Below is a small trained network, with its code and all its weights. Each question gives an input and a target symbol and asks what happens when units are switched off, that is, made to give their printed mean instead of their output.

import numpy as np


def w(rows, s, z=0):
    codes = np.array(rows[::2]) - 128.0
    scale = np.full(codes.shape[1], s)
    scale[-1] = z or s
    return codes * scale


def norm(h):
    return h / np.sqrt((h * h).mean(-1, keepdims=True) + 1e-5)


def f(y):
    return np.maximum(y, 0)


def softmax(a):
    e = np.exp(a - a.max(-1, keepdims=True))
    return e / e.sum(-1, keepdims=True)


def log_softmax(a):
    a = a - a.max(-1, keepdims=True)
    return a - np.log(np.exp(a).sum(-1, keepdims=True))


def net(x, mask):
    ids = ['γδεζμπφ'.index(c) for c in x.split()]
    T = len(ids)
    res = E[ids] + P[:T]
    u = 0
    for l in range(3):
        q, k, v = (norm(res) @ M[l].T for M in (Q, K, V))
        z = softmax(np.where(np.tri(T) > 0, q @ k.T / 2**0.5, -1e9)) @ v
        res = res + np.where(mask[u], z, O[l][:, -1]) @ O[l][:, :-1]
        u += 1
        y = f(norm(res) @ A[l][:, :-1].T + A[l][:, -1])
        res = res + np.where(mask[u : u + 8], y, B[l][:, -1]) @ B[l][:, :-1]
        u += 8
    return log_softmax(norm(res)[-1] @ U[:, :-1].T + U[:, -1])


Q, K, V, O, A, B = {}, {}, {}, {}, {}, {}
E = w([
[124,101,123,190],'γ',
[123,100,155,201],'δ',
[106,118,148,199],'ε',
[147,78,157,194],'ζ',
[96,149,107,220],'μ',
[90,182,50,252],'π',
[75,69,177,86],'φ',
],0.0023)
P = w([
[83,124,93,112],'0',
[150,74,181,101],'1',
[122,209,163,176],'2',
[99,114,215,159],'3',
[169,122,128,113],'4',
[127,102,3,135],'5',
[90,102,192,164],'6',
[169,119,136,116],'7',
],0.004)
Q[0] = w([
[117,1,94,121],'L0H0',
[114,83,227,118],'L0H0',
],0.006)
K[0] = w([
[250,149,10,231],'L0H0',
[2,145,43,197],'L0H0',
],0.0028)
V[0] = w([
[88,4,124,50],'L0H0',
[217,103,179,217],'L0H0',
],0.0026)
O[0] = w([
[106,127,164,1,192],'L0H0',
[93,7,81,170,254],'L0H0',
],0.0037,0.0009)
A[0] = w([
[129,90,197,186,244],'L0N0',
[79,242,203,185,103],'L0N1',
[227,59,137,80,188],'L0N2',
[165,95,47,162,119],'L0N3',
[134,252,148,96,147],'L0N4',
[62,174,82,94,122],'L0N5',
[95,53,174,45,181],'L0N6',
[122,247,176,181,68],'L0N7',
],0.0037,0.0011)
B[0] = w([
[180,164,67,66,252],'L0N0',
[84,53,60,110,187],'L0N1',
[44,231,118,167,188],'L0N2',
[147,207,211,70,175],'L0N3',
[219,107,202,34,143],'L0N4',
[100,164,163,19,148],'L0N5',
[218,162,126,167,193],'L0N6',
[85,42,3,110,162],'L0N7',
],0.003,0.0037)
Q[1] = w([
[8,65,107,151],'L1H0',
[207,254,156,131],'L1H0',
],0.0064)
K[1] = w([
[186,56,195,254],'L1H0',
[106,165,120,8],'L1H0',
],0.0052)
V[1] = w([
[171,228,55,51],'L1H0',
[1,190,65,160],'L1H0',
],0.0024)
O[1] = w([
[253,201,165,110,255],'L1H0',
[47,220,241,165,74],'L1H0',
],0.0021,0.00048)
A[1] = w([
[102,216,41,70,119],'L1N0',
[54,142,73,42,109],'L1N1',
[160,212,97,128,122],'L1N2',
[166,36,113,13,140],'L1N3',
[67,181,201,122,4],'L1N4',
[106,136,251,85,168],'L1N5',
[137,42,197,191,81],'L1N6',
[74,181,185,117,9],'L1N7',
],0.0033,0.003)
B[1] = w([
[201,89,159,141,217],'L1N0',
[191,75,240,126,196],'L1N1',
[109,97,192,158,238],'L1N2',
[178,122,186,239,240],'L1N3',
[141,204,108,4,131],'L1N4',
[78,147,14,215,253],'L1N5',
[213,112,80,78,216],'L1N6',
[164,238,150,33,131],'L1N7',
],0.0032,0.0014)
Q[2] = w([
[135,219,130,212],'L2H0',
[148,253,207,139],'L2H0',
],0.0061)
K[2] = w([
[123,163,246,59],'L2H0',
[60,179,146,2],'L2H0',
],0.007)
V[2] = w([
[173,101,112,253],'L2H0',
[100,40,108,136],'L2H0',
],0.0036)
O[2] = w([
[185,253,203,144,255],'L2H0',
[165,79,224,168,123],'L2H0',
],0.0039,0.0023)
A[2] = w([
[114,162,9,95,177],'L2N0',
[74,206,185,140,142],'L2N1',
[10,189,80,105,250],'L2N2',
[143,125,76,177,218],'L2N3',
[173,39,185,118,40],'L2N4',
[121,254,102,44,131],'L2N5',
[112,127,140,157,133],'L2N6',
[98,141,171,188,201],'L2N7',
],0.004,0.0015)
B[2] = w([
[188,147,163,15,195],'L2N0',
[91,62,167,80,176],'L2N1',
[154,241,107,233,185],'L2N2',
[62,91,129,88,251],'L2N3',
[115,247,109,139,178],'L2N4',
[113,2,75,215,177],'L2N5',
[124,127,132,99,155],'L2N6',
[97,134,140,50,233],'L2N7',
],0.0038,0.0026)
U = w([
[153,2,69,189,74],'γ',
[134,252,38,100,112],'δ',
[84,120,202,75,84],'ε',
[254,165,181,166,208],'ζ',
[54,87,154,104,254],'μ',
[45,178,123,242,20],'π',
[177,70,99,5,128],'φ',
],0.0087,0.00078)

Each question gives the input, a string of symbols that net reads in full, and the target symbol t.
The units are the heads (2 rows each of Q, K, V and O) and the neurons (one row each of A and B). Each row of codes is followed by its name. A weight is (code - 128) times the scale printed after its matrix; where a second scale follows, it is the last column's (O, A, B and U).
mask holds one flag per unit, layer by layer, with each layer's heads first. A switched-off unit (its flag False) gives its mean, the last column of its rows in O or B, instead of its output. The means were averaged over made-up inputs and are rounded, as every weight is.
A unit's drop is (log p(t) with every unit on - log p(t) with that unit switched off) / (log p(t) with every unit on - log p(t) with every unit switched off).
The circuit of an input: a set's keep is (log p(t) with only the set's units on - log p(t) with every unit switched off) / (log p(t) with every unit on - log p(t) with every unit switched off). Starting from the 12 units with the biggest drops (on a tie, the unit counted first), units are removed one at a time, each time the one whose removal leaves the highest keep (on an exact tie, the one counted first), for as long as the keep stays at least 0.8.
units of the circuit, in order: the units of the circuit, biggest drop first
unit that matters most: the unit with the biggest drop
k most important neurons: the k neurons with the biggest drops, biggest first
k most important neurons of layer l: the k neurons of layer l with the biggest drops, biggest first
input ζ ζ γ, target γ: 2 most important neurons : L0N6, L0N1
input φ π ζ ζ δ φ γ, target ζ: 3 most important neurons of layer 0 : L0N2, L0N7, L0N0
input δ ζ ζ π γ, target δ: 4 most important neurons : L0N0, L0N7, L2N2, L2N0
input φ ζ ζ μ ε γ ζ π, target φ: 2 most important neurons : L0N3, L0N2
input φ ε ζ ζ δ δ φ γ, target φ: 2 most important neurons of layer 0 : L0N2, L0N7
input δ δ ζ φ γ, target δ: 2 most important neurons : L0N0, L0N7
input π ζ ζ, target δ: units of the circuit, in order : L2N0, L0N7, L0N1
input δ ζ μ φ π ζ, target ζ: units of the circuit, in order : L2H0, L0N3, L1N0
input ζ ζ δ, target γ: 2 most important neurons : L0N6, L0N7
input δ ζ π ζ δ, target δ: 3 most important neurons : L0N0, L2N2, L2N0
input φ δ φ, target ζ: 4 most important neurons : L1N3, L0N7, L0N1, L2N4
input δ ζ ε, target γ: 3 most important neurons : L0N3, L0N7, L0N4
input δ ζ ζ δ φ, target δ: 3 most important neurons of layer 0 : L0N0, L0N2, L0N6
input ζ μ μ γ π, target ζ: most important neuron : L0N2
input δ ζ ζ, target γ: unit that matters most : L0N6
input μ ε ζ δ μ ζ ζ γ, target μ: 2 most important neurons : L0N7, L0N1
input ε φ γ δ φ, target ε: 4 most important neurons : L0N2, L0N0, L0N6, L1N2
input ζ ζ μ, target φ: 4 most important neurons : L0N6, L0N1, L0N7, L0N4
input δ φ δ δ φ, target δ: 4 most important neurons : L0N0, L0N2, L2N2, L2N0
input ζ ζ ζ, target γ: unit that matters most : L1H0
input φ ζ δ φ, target ζ: 3 most important neurons of layer 0 : L0N2, L0N3, L0N6
input δ ζ ζ ζ ζ, target δ: 2 most important neurons of layer 2 : L2N2, L2N0
input φ ζ π, target ζ: 4 most important neurons of layer 0 : L0N7, L0N1, L0N4, L0N0
input δ π ε, target δ: 3 most important neurons of layer 0 : L0N5, L0N3, L0N7
input ζ ζ ζ δ φ ζ, target ζ: 2 most important neurons of layer 1 : L1N5, L1N1
